Known rows, with every step that occurs
v-w-l-p-h-j: [ 18.2  39.0  -5.3  29.8  15.0 -17.9   3.7  -3.7   2.5  -5.4  -3.0   3.6
   4.5 -23.8   6.1  26.6 -47.4 -16.1  25.0  17.2 -14.2  -0.6  31.8   0.4
  11.5   4.8 -10.0  -3.8  -6.1   1.7  -4.5   0.5 -23.2 -39.0  17.1   5.6
 -35.3 -27.1  -2.9  28.5   6.9  -8.0]
p-v-w-d-j-l-h: [ 43.3  45.8  12.8  21.0 -13.0 -22.9   2.8   7.2   7.0 -30.4  -4.0  12.1
  -3.9   2.8   9.7  24.9 -30.1 -20.0  16.4  12.4   4.0   6.4   2.3   5.7
   5.8   3.4  -7.6   1.5 -19.3 -19.2  19.0  -3.9   4.0 -22.0  32.7  26.4
  -0.6 -27.7   5.2  -8.7  -3.0  -9.9]
w-v-d-j-l-p: [ 15.7  33.7   2.8  13.3  -0.5 -30.0  10.4   0.4  16.4 -32.2  -3.1  21.2
 -15.4 -17.1   2.2  20.6 -26.2 -14.1  -0.6   9.1 -23.8  -6.7   0.0   5.3
  -7.0   9.2  -5.1  17.9   5.0  -3.5   8.5  -3.0   6.6  -3.8  17.7  10.5
 -24.5 -20.0   8.2   8.9   1.2   2.7]
j-p-l-h-v-w-d: [ 36.2  48.3 -15.3  18.8  -3.9 -18.0 -14.6  10.8  15.2 -13.7 -25.1  28.8
   0.6   3.8   8.0  23.9 -36.0 -30.5  30.4  32.2  -7.6 -13.4  -7.0   9.0
   2.4  -4.7 -12.7 -16.3  -4.1  -0.2  12.7  19.2 -14.6 -28.8  28.8  25.4
  -5.8 -52.0 -14.8 -20.7 -20.9  -8.4]
v-d-h-j-p: [ -1.3  43.0   7.0  33.0 -13.5   1.3  13.0 -18.8  12.1   8.9  -8.9  12.9
  -7.2 -13.3  -1.0  15.5  -0.1  -8.3   7.1   9.5 -18.3   2.9   9.3  -8.8
  -8.0  18.0  -3.7   2.7  22.0  -1.8  -5.5  14.9   2.4   2.5  26.9  10.7
 -10.6 -21.6 -27.6  -1.8  -4.4   4.0]
h-p-v-w: [ 30.3  24.6  -4.7  -2.8  -7.0  -4.2  -1.8  -4.6   7.4  -6.0 -17.5   9.0
  -6.6  11.5   5.9  27.7  -4.9  -3.2  33.7   5.8  13.4   5.8   4.6   0.5
   9.2  -0.9  -6.1 -21.2  -3.9   9.8  15.5  -3.4   1.7 -20.8  31.2  28.9
  14.2 -37.6   8.6 -24.0 -12.2  -5.0]
l-v-d-h-j-p: [ -1.4  50.1   3.8  33.1 -24.6  -8.4  10.6 -24.0   9.0  -3.6  -9.3  19.6
  -5.4 -18.0   1.4  19.2  -3.9  -9.2   2.1  11.1 -15.4   1.6  10.2 -12.5
  -1.4  22.1  -4.1   8.5  13.6 -14.5   6.8  19.2   9.8  -1.1  28.3   6.5
 -24.4 -26.4 -13.2   3.1   3.3   5.3]
w-l-h-j-p-v-d: [ 13.1  47.4   0.9  25.6 -15.7  -9.2  25.7 -13.4  -6.8  -1.7  -1.8  29.0
  11.1 -28.4   7.2  22.6 -36.9 -19.1  13.7  11.0 -23.5  -2.4  -1.8   0.5
  -6.0   7.7   2.4  -2.1  -4.5   2.6  13.8  12.4   3.1 -20.2  34.3   9.2
 -13.0 -35.5  -8.7   4.7 -16.7  -2.9]
d-v-w-l: [ 39.6  35.9  -2.4  24.4  11.8 -20.0   7.7  -1.9  -3.2 -17.3  -9.2  14.7
   3.6 -13.8   6.9  15.5 -22.5  -9.6  37.5  15.4 -14.2 -11.9   1.9   1.0
  11.1   5.1  -9.5   0.4  -5.3   3.3  12.0  12.1  11.8 -16.2  11.9  15.2
  -3.5 -38.5   0.7  16.2 -20.3  -0.6]
h-v-w-d-p-l: [ 42.8  34.9 -13.4  14.2   3.4 -29.3  -8.7  16.9   9.0 -33.4 -22.1  26.7
  -1.3  19.8   3.0  33.7 -17.6 -32.5  35.6  18.9  10.3  -2.0   7.0   9.9
   2.0  -3.5 -12.7 -11.8   7.2  12.4  11.6  15.5   0.7 -17.8   9.6  23.2
  -0.3 -35.5  -8.3  16.0 -18.1   1.0]
j-l-p-h-v-d: [  8.2  36.4 -13.8  19.8 -21.0 -15.9  15.6   0.1  33.2 -18.2 -16.5  16.0
  -0.6  -8.2   8.8  29.9 -30.8 -11.4  14.7   5.6 -21.0 -10.7   2.9   7.8
  12.6   5.2 -20.6   2.2   4.7  -5.1  10.0   8.5 -17.1 -12.3   8.1  17.3
 -17.3 -41.0  -9.5   6.0  20.9  -2.0]
h-v-d-j-l-p: [ 10.8  32.5  -7.1   0.9  -6.3 -34.2   8.8 -12.5  31.6 -28.5 -12.0  26.6
 -18.2  -8.5   5.3  30.7 -17.0 -18.3  11.3  -4.9 -12.1   3.9  -4.2   6.6
  -8.2  -0.2 -23.2  15.8  10.3   2.3   9.6  -0.3   4.7  -4.1  17.6   8.2
 -16.2 -22.0  -8.5   4.2  -0.7   5.1]
j-v-w-p-l: [ 28.0  30.7 -11.0  -8.7  17.8 -13.0 -12.3   6.0   4.7 -35.7 -28.4  25.7
   5.8   6.1   5.8  33.0   1.9 -23.1  23.8  16.7  -8.1  12.3  -0.6   1.6
   6.7 -16.4  -2.2 -17.9  -4.5   4.3   4.1  -4.6 -10.8 -21.7  12.7  21.4
 -10.3 -39.4 -10.7  -0.2 -15.9 -11.4]
d-h-p-v-j: [  7.9  22.5  10.0   9.8  -5.6 -11.8   9.3 -33.2  25.8   3.2 -20.9   5.5
 -23.5   6.9   6.6  21.7  -2.7   3.3  15.6  -7.4   8.9  28.9  15.8   3.6
   7.9   3.6  -7.7  -0.7   2.7   3.5   6.3 -11.2  16.7   1.0  36.3  23.1
   9.6 -26.3   6.0 -13.3 -16.8   7.7]
j-l-h-p-v-w-d: [ 39.6  39.0  10.8  16.1 -25.5  -6.6  -4.1  10.1   6.9 -14.6 -17.0  26.7
   7.2   6.1   6.9  28.3 -34.0 -21.7  28.3  14.7   2.5   8.6  -2.9  17.4
  17.8   5.1  -1.8 -15.8 -10.0  -4.4  21.3   6.8  -9.6 -26.3  35.8  31.0
  18.5 -43.3   8.9 -24.6  -5.3 -17.9]
l-h-v-d-p: [ 23.9  45.8 -12.9   7.4 -16.9 -32.7  13.2 -10.5  17.0 -30.1 -17.6  22.0
 -16.6  12.2   2.6  21.0 -25.2 -10.4  28.1   5.0   2.0  -3.8  -0.1  -0.8
  20.6  -1.5 -11.0   4.6   4.1   7.0   8.1  27.4  15.9  -3.5   5.4  -0.2
  21.7 -20.1 -11.2   2.2  -7.6  17.5]
p-h-v-d-j-l-w: [ 14.6  56.0   4.3  31.8 -14.9 -33.5  14.0  -9.2  22.5 -16.1 -17.5   9.5
 -14.5  -4.1   3.9  36.4  -8.8  -1.1  28.7  -3.1 -11.8  -1.6  11.1   9.5
  11.5   2.7 -32.4   1.6   0.6 -13.5   9.4   0.6   2.8  -2.4  19.1  21.4
 -32.6 -35.3  -9.1   5.3   8.4  -0.4]
p-h-v-d-j-l: [ 14.4  43.2   1.8  29.6 -23.4 -25.2  21.9  -9.5  33.5 -19.5 -15.9   5.5
  -8.6  -1.3   5.7  32.1 -18.1  -6.9  22.2   3.3  -5.8   4.0   4.0   6.5
  -4.1  -5.2 -28.6   1.2   7.4 -10.2   6.8  -1.7   8.7   4.9  15.2  11.7
 -10.9 -31.3 -12.7   9.2   6.4   4.5]
v-j-p-h: [ -1.1  26.4  -2.1  22.1   6.2 -15.8   7.9 -28.2  18.1  13.3   3.5 -10.2
 -11.4   1.5  -5.6   6.6 -22.9   4.3   4.8  17.6 -14.3   0.1  16.6   4.8
  -5.3 -15.5 -12.8  -7.8  -4.5  -7.0 -13.2  -9.9 -21.2 -15.0  40.1  21.4
 -23.9 -13.5 -18.2 -23.9  -4.2   0.5]
l-h-v-j: [ 14.8  29.3  -9.8   8.3  -0.8 -29.4  -3.4 -26.2  26.3  -5.8 -16.5   7.8
 -27.6   8.3   3.6  13.8 -32.4   2.7   8.8  -0.6   9.3  12.3   3.9  -0.9
   4.9  -9.6 -18.4   6.4 -11.2   3.8  -0.8   9.6  12.3  -6.2  24.9   6.8
   6.4 -17.0 -12.5  -8.2 -17.9  12.7]
l-v-w-d-p: [ 39.0  41.3  -5.1  24.3  -5.3 -32.6  -8.3   6.4  -8.7 -41.3  -0.1  20.8
  -3.8  13.0  -5.1  17.1 -19.4 -20.7  25.3  23.2  13.6  -9.8  16.8   0.8
  14.3   8.8  -4.7  -3.1  -7.0  -7.8  13.7  23.4  -1.7 -27.6  18.1  15.3
  -6.8 -18.6   8.2  13.8   3.7   3.5]
d-j-l-w-p-h-v: [ 11.3  30.7  12.0  21.8  -1.9 -43.5   8.3 -23.5  16.5 -23.2 -14.6  10.1
 -15.8   4.8   2.0  39.9 -12.3  -7.2  31.1  -3.6  -6.9  14.7   8.7  17.7
  25.4  -2.7 -11.0   0.3  -0.1 -12.5  -3.3 -20.9 -18.9 -12.2  19.9  14.8
 -32.5 -28.7  -0.3   4.9  -0.6  -0.3]
l-v-d-h: [ 14.0  56.3  -2.2  27.7 -19.2 -11.2   4.7  -4.3  12.6 -25.6 -15.2  15.5
 -11.1  -7.9   6.9  12.2  -4.7   4.1  10.3  12.3  -2.1  -6.7  16.2 -13.7
  21.0  25.2 -13.3  11.6   0.5 -14.5  16.8  25.6  18.9   4.0   9.2   6.0
  -8.9 -30.1  -5.3  19.8  13.4  10.8]
h-l-v-d-p: [ 10.1  38.1  -4.9   1.8 -19.8 -34.5   7.9 -10.5  -1.1 -33.7  -1.0  36.9
   1.7   7.3  -4.8  13.5 -23.0  -2.1  22.6   6.8   1.6  -4.6  10.2  -9.5
   3.5  -8.5  -9.5   3.0   2.6   9.2  17.8  18.7  22.9  -5.7  14.9   6.8
  -5.7 -22.3  -6.0  25.7  10.5   8.6]
v-w-p-h-j-l: [ 19.9  29.9  17.0  23.7  -6.6  -9.1   3.8   0.0   5.6 -12.7  -2.9   4.2
   9.2   1.3   0.5  34.2 -29.3 -12.5  19.8  10.8  -9.3  22.0  19.2   2.0
  15.9  -2.4   5.7 -10.4   8.1 -12.7 -10.1 -11.2 -26.7 -22.6  16.5  15.6
 -15.7 -24.2 -16.0   9.7   5.2 -19.3]
d-j-v-w: [ 25.7  32.8  -7.2   5.1  11.3 -22.6  -2.2 -17.5  12.4 -23.8 -19.9   1.0
 -15.7   3.2   1.4  23.9  13.9 -14.3  22.1   8.3   4.2   8.0   0.6  -4.4
 -15.9 -16.8 -21.6  -8.0 -13.2  -2.3   1.0  -5.3   9.9 -13.2  26.2  16.8
  -7.9 -17.4  -3.8 -12.6  -9.8   5.2]
p-l-h-v-j-d: [ 14.7  25.5 -20.9  -5.2   3.0 -14.6  -7.9 -18.8  30.1 -17.1 -32.3  23.7
 -20.3   3.8   9.8  28.3 -28.1 -12.8   1.8   3.5  -3.9  19.6   0.4   0.4
   4.5 -14.9 -22.9  -0.6 -16.6   2.3   2.2   1.3   9.9  -5.6  23.6  27.1
  -1.3 -21.0 -18.3  -3.6 -15.3   0.3]
h-v-d-j-p-l: [ 11.5  41.2 -13.7   1.8   1.1 -27.3   5.5 -12.2  25.8 -13.5 -19.0  25.6
 -11.6  -2.9   4.4  29.5  -6.9 -17.7  19.5  11.7 -11.3  -1.8  -7.0   3.6
 -22.5 -12.0 -23.3  -2.8  16.3   9.1   8.5  -1.5  13.0   1.2  27.9  13.2
 -19.5 -34.0 -22.0  -9.0 -25.7   5.5]
h-j-l-w-p: [  3.8  19.9  19.1   9.7   4.0 -16.1  -8.8 -11.7 -14.3  -3.1   0.7  22.5
   0.8  -3.0  -6.9  32.0  -6.5  -6.8   1.0  -6.8 -12.6  23.8   9.2  10.2
  17.0  12.5  10.1   3.2   6.4   3.5 -11.0  -9.7 -23.0 -11.1  22.6  12.5
 -33.1  -8.4 -18.4   9.6  -5.3 -13.9]
j-l-h-v: [ 15.9  24.9  -2.9   2.6 -21.8 -14.6  -0.2 -12.1  19.4  -5.9 -21.2  11.4
  -2.1   4.9   6.9  24.1 -22.9 -11.0   5.4   7.0  -7.7   8.6 -14.4   9.7
  11.2  -5.2 -10.0   4.9  -8.7   2.3   5.3   3.2  -5.7   1.6  14.5   6.4
   3.7 -19.8 -17.0 -12.4  -6.0   2.8]
j-v-d-p-l-w: [ 14.8  51.8 -13.3  -5.0  10.5 -25.4  -0.5   0.9  -5.0 -27.3 -25.2  30.3
   2.4   3.1  -0.4  35.1  18.2 -17.4  15.2   4.1 -21.1  -0.3   5.5   8.4
  11.7  -6.0 -15.8  -5.0  -2.4  10.6  10.2   9.7   7.0  -4.9  10.0  22.8
 -28.8 -24.0 -14.8   3.3  -6.4  -1.9]
w-d-v-j-p: [ 13.3  17.6  -0.2  40.6   5.2 -22.4   6.8 -24.3  10.4  -0.1   6.7  18.4
 -11.0  -3.0  -7.1   0.4 -23.0  -7.7   4.3   9.1 -10.7 -10.0  -4.8   9.1
 -14.1   9.4  -5.2   3.6   5.4  -2.8  -1.8  11.0   5.4 -12.1  44.1  28.6
  -7.0 -26.8  -5.3 -14.5 -21.0   2.6]

Rows
[ -2.2  55.1   5.4  27.1  -2.4 -33.6  11.2 -21.3   8.4  -0.8   0.1  16.9
 -10.2  -7.0  -5.6  12.6 -19.7   9.5  37.3   9.6 -19.1 -16.2  18.1  -1.4
  -1.3 -11.9 -24.7 -10.2   0.3  -2.7   2.3  -2.7  -2.2 -17.3  40.9  25.7
 -39.5 -37.0 -15.3  -6.4  10.8  -2.5]
v-d-j-p-h-l-w
[ 25.0  35.4  -7.8  12.4   5.1 -44.0  -6.2  -8.5  19.0 -25.4 -16.7  27.9
 -14.4  17.1   1.8  23.9 -44.3 -23.3  11.1   9.3   8.8  16.2  10.6  14.4
   6.9 -10.4 -12.7   6.2  -0.8   9.7   2.8  11.9  12.7  -9.1  20.4   9.5
   1.6 -17.7 -11.1  11.8 -24.7   7.8]
w-d-p-l-h-v-j
[ 14.2  48.6  -0.8  21.7  -7.6 -27.5  22.4 -20.1  -6.3 -25.7 -16.8  33.0
   8.8 -18.9  -0.7  29.2 -22.6 -33.0  18.3   5.7 -18.8  15.0   2.3   6.5
  -1.2  -7.0  -5.1   3.4  -2.4  11.4   1.1  22.0  15.4  -9.6  13.1  -9.4
  -1.8 -12.9 -10.1  26.8 -12.3   7.9]
w-l-h-j-v-d-p
[ 24.4  17.3  -4.0  26.4  -7.8 -13.0  16.3 -13.9  15.7 -37.3 -16.4  25.6
  -0.4   3.7   6.8  20.6 -32.5  -3.3  50.9   7.5 -10.3  -6.0   4.3 -11.5
  26.1  -6.2  -2.0 -18.9  -5.3 -11.6   4.3   0.1  -0.5 -28.2  16.9  42.6
  11.9 -56.2   4.2  12.4  14.6 -10.7]
j-d-v-w-p-h-l
[ 25.1  25.2  17.0  32.2 -10.4 -15.7  15.7 -10.1  10.0 -15.8  -4.8   5.9
   9.6  -2.3   6.1  35.2 -31.9 -10.1  22.3   2.9 -16.4  16.1   7.5   0.9
  23.7   6.5   9.5  -1.5  12.4 -18.9  -4.6  -9.3  -5.0 -16.2  13.4  18.1
  -7.7 -36.4  -4.8   7.0   0.1 -17.7]
d-v-w-p-h-j-l
[ 11.0  34.0  22.9  25.0 -26.5  -1.3  26.1  -5.3   9.8 -23.3 -11.0  26.9
   3.5  -8.3  10.2  36.8  -5.2 -14.1   7.1  -9.6 -12.9  26.6   6.4  -3.9
  11.8  24.6  13.7   8.3  19.1 -11.4  10.1  -1.9   7.4   2.4  13.9  18.2
  -1.4 -35.9  -9.4  24.0   0.0  -6.8]
w-p-v-d-h-j-l
[  9.0  23.9  -9.0  29.4   6.4 -27.2   5.8 -28.8  19.6 -26.8 -22.0  20.3
 -31.4   4.6  -0.9  31.8 -14.3  -2.0  31.8  -7.9  -2.1   9.2  18.2   4.8
  27.4   0.1 -16.4 -12.1 -12.3 -13.1  -6.7  -0.1 -20.1 -27.0  26.2  41.7
 -19.5 -34.8   1.4   7.7   3.3   0.3]
l-w-p-h-v-j-d
[ 12.4  48.8  13.9  32.9  -7.7 -12.4  15.3  -8.7  -3.0 -21.1 -12.1  25.5
 -15.2  -8.5   8.3  33.2   2.3   2.2  21.4 -15.8  -2.3  10.9  22.0 -11.5
  31.1  39.3   8.6   4.8   9.7  -9.3  10.2  10.1  10.7 -11.0  17.0  22.6
 -15.8 -42.3   0.3  25.5   0.5  -0.2]
l-w-p-v-d-h-j
[  7.2  34.2  24.6   6.7  -7.5 -17.9   4.2 -28.8  15.5   8.3 -22.2  14.4
 -16.9   1.0   4.7  34.2   7.8  -1.5  14.0 -14.0 -13.6  33.5  14.5  17.6
  19.8   4.2 -10.3   3.9  -1.7  -5.4  11.4 -17.8   1.6  -0.6  40.5  38.1
 -18.9 -27.7   3.8 -22.5 -14.1  -8.3]
d-h-p-v-j-l-w
[ 29.2  43.3   0.8  49.2 -15.7 -28.7   3.2  -2.5  -4.4 -26.7   1.4   5.7
   2.6   6.6  -3.0  28.3 -35.5 -18.2  20.7  19.2  14.8   0.5  32.5  -2.7
  14.3  13.8  -3.4  -6.8  -2.6 -16.3   3.2  17.1  -2.7 -30.4  20.2  11.2
 -19.4 -20.3   8.0  26.4  17.2  -0.8]
l-v-w-d-p-h-j
[ 21.7  24.9  -7.8  -1.7  10.6 -27.3   2.7 -13.5  11.2 -32.5 -19.9  20.2
 -18.5   6.1   3.0  23.5 -34.0 -19.7  -3.9  16.7 -17.8  15.4   7.9   4.5
  12.2 -14.9   2.3   5.3 -15.3  -1.0  -1.9  -4.6  12.8  -4.4  18.8  25.2
  -4.5  -4.2   1.6   1.5 -17.4   3.2]
w-v-j-d-p-l-h
[ 24.0  35.3   7.7  36.6 -19.2  -5.9  10.6  -2.1   8.9 -10.4 -13.3  25.3
   3.5   1.9   6.9  13.0 -11.9 -17.7  40.4  18.6  -6.0 -13.8   2.3  -4.8
 -10.6   4.5  -2.8 -17.3  -2.4  -4.6  21.4   7.9  -5.1 -26.0  39.6  47.4
  -2.7 -62.9  -0.2  -5.0  -0.1  -4.9]
j-p-v-w-d-h-l
[  5.6  33.5  11.3  51.5 -11.9  -4.0   8.4 -18.5  -7.5  11.8  -7.4  13.4
  -5.6 -10.0   2.6  25.0   6.5 -12.9   6.2   0.9  -7.7  -3.6  10.2   3.9
   2.6  39.4   5.3  -2.4  -0.2  -7.6   5.9   4.9 -10.2 -16.6  42.6  35.8
 -33.4 -36.5   0.1  -4.0  -1.9  -0.9]
l-w-d-h-j-p-v
[ 17.0  40.3  16.0  27.2 -11.8 -26.2  13.0   0.6 -14.0 -15.5  -4.4  24.9
  -2.2  -6.4  -7.6  34.9  -8.0 -14.7   5.3  -0.7 -25.8   3.2   7.4   8.5
   4.3  15.6   6.9   8.6  12.6   1.9   3.9  11.1   8.1   0.3  14.0  19.0
 -30.5 -14.4  -2.0  17.3  -5.6  -3.1]
h-j-l-w-v-d-p
[ 32.8  38.2  -9.5  19.5   8.5 -30.4 -10.0   0.6  18.9 -18.7 -18.8  24.4
  -9.6   4.3   3.4  29.9 -15.2 -32.9  33.2  23.9   1.0  -4.6  -2.4   9.9
 -24.0  -9.2 -21.1 -13.5   7.3   2.8   8.8   0.8  -3.2 -21.4  36.1  26.6
 -19.7 -42.9 -10.7 -10.0 -27.7  -2.7]
h-v-w-d-j-p-l
[  6.5  26.3  27.0  19.1 -11.3 -10.9  11.1 -18.1  -4.6  -8.1 -12.3  16.9
  -2.1  -4.9   8.3  42.0   7.4  -9.6   4.8 -15.0 -14.3  29.7  10.8   4.9
  27.7  26.2  16.7   9.0   3.8 -11.0   4.0 -17.6  -9.8  -5.4  20.9  25.2
 -28.5 -27.0  -2.3  11.6  -2.2  -9.2]
d-h-j-l-w-p-v
[ 10.8  21.0   2.9  43.2  -0.4 -27.3  11.4 -12.9  25.1 -12.6   5.2  10.6
  -2.6  -9.8   3.0  13.4 -50.0  -8.5  -5.0   3.6 -20.9  -2.5  11.5  16.6
  12.5  14.1  -9.8  15.6  -2.1 -16.3   0.2  -1.9  -7.8 -17.5  27.2  26.6
 -22.8 -29.0   4.4   5.7  12.2  -8.5]
w-d-v-j-l-p-h
[ 25.4  43.4   9.2  52.9 -27.6  -9.5  -2.7   9.3   0.7 -13.9  -2.0   8.5
  16.6  -7.0   1.1  31.2 -36.8 -17.8   6.3  20.4   0.7   4.5  21.3   2.7
   4.6  16.2  -9.0  -6.7  -6.7 -24.6   8.7  11.0 -13.0 -24.9  25.4  20.5
 -31.5 -32.6  -1.7  20.5  22.5 -17.5]
p-h-j-l-v-w-d
[ 23.5  44.7  15.3   1.7 -14.7 -29.3  19.5  -6.2  11.0 -43.9  -1.8  27.6
  -7.9  -1.9   9.4  27.4 -29.4  -9.7  13.9  -1.5  -7.7  17.0  -2.1   2.0
  20.8   0.7   4.8  10.4  -2.9 -15.5  14.3  -9.4  10.2  -8.7  21.4   8.7
   5.4 -24.9  -0.6   0.4  -5.6  -4.1]
w-p-v-d-j-l-h
[ 14.9  24.6   7.6  19.8   3.2 -42.3   5.7 -14.9  -9.4 -17.3   5.3  32.4
 -11.5  15.5  -6.9  16.7 -20.9  -2.9  22.5 -11.4   9.6   4.3  20.1   6.6
  -1.8  -2.8  -7.0  -2.4 -11.7  12.1  13.7   1.6  11.2 -23.3  39.8  41.9
 -20.1 -27.4   6.2  17.9  -5.3   1.6]
h-l-w-d-p-v-j
[ 35.4  40.3   5.5  47.3 -15.8 -27.9   6.6   3.1  26.9 -24.6 -15.7   4.3
  -6.4   5.7   4.5  32.6 -26.3 -22.4  35.8  15.6   6.6   0.7   8.8  12.6
  -5.5  -2.0 -26.5  -9.3  -1.1 -16.1   7.1   0.5  -7.5 -17.4  23.5  25.5
 -11.5 -40.0  -1.6   8.3   4.3  -3.4]
p-h-v-w-d-j-l
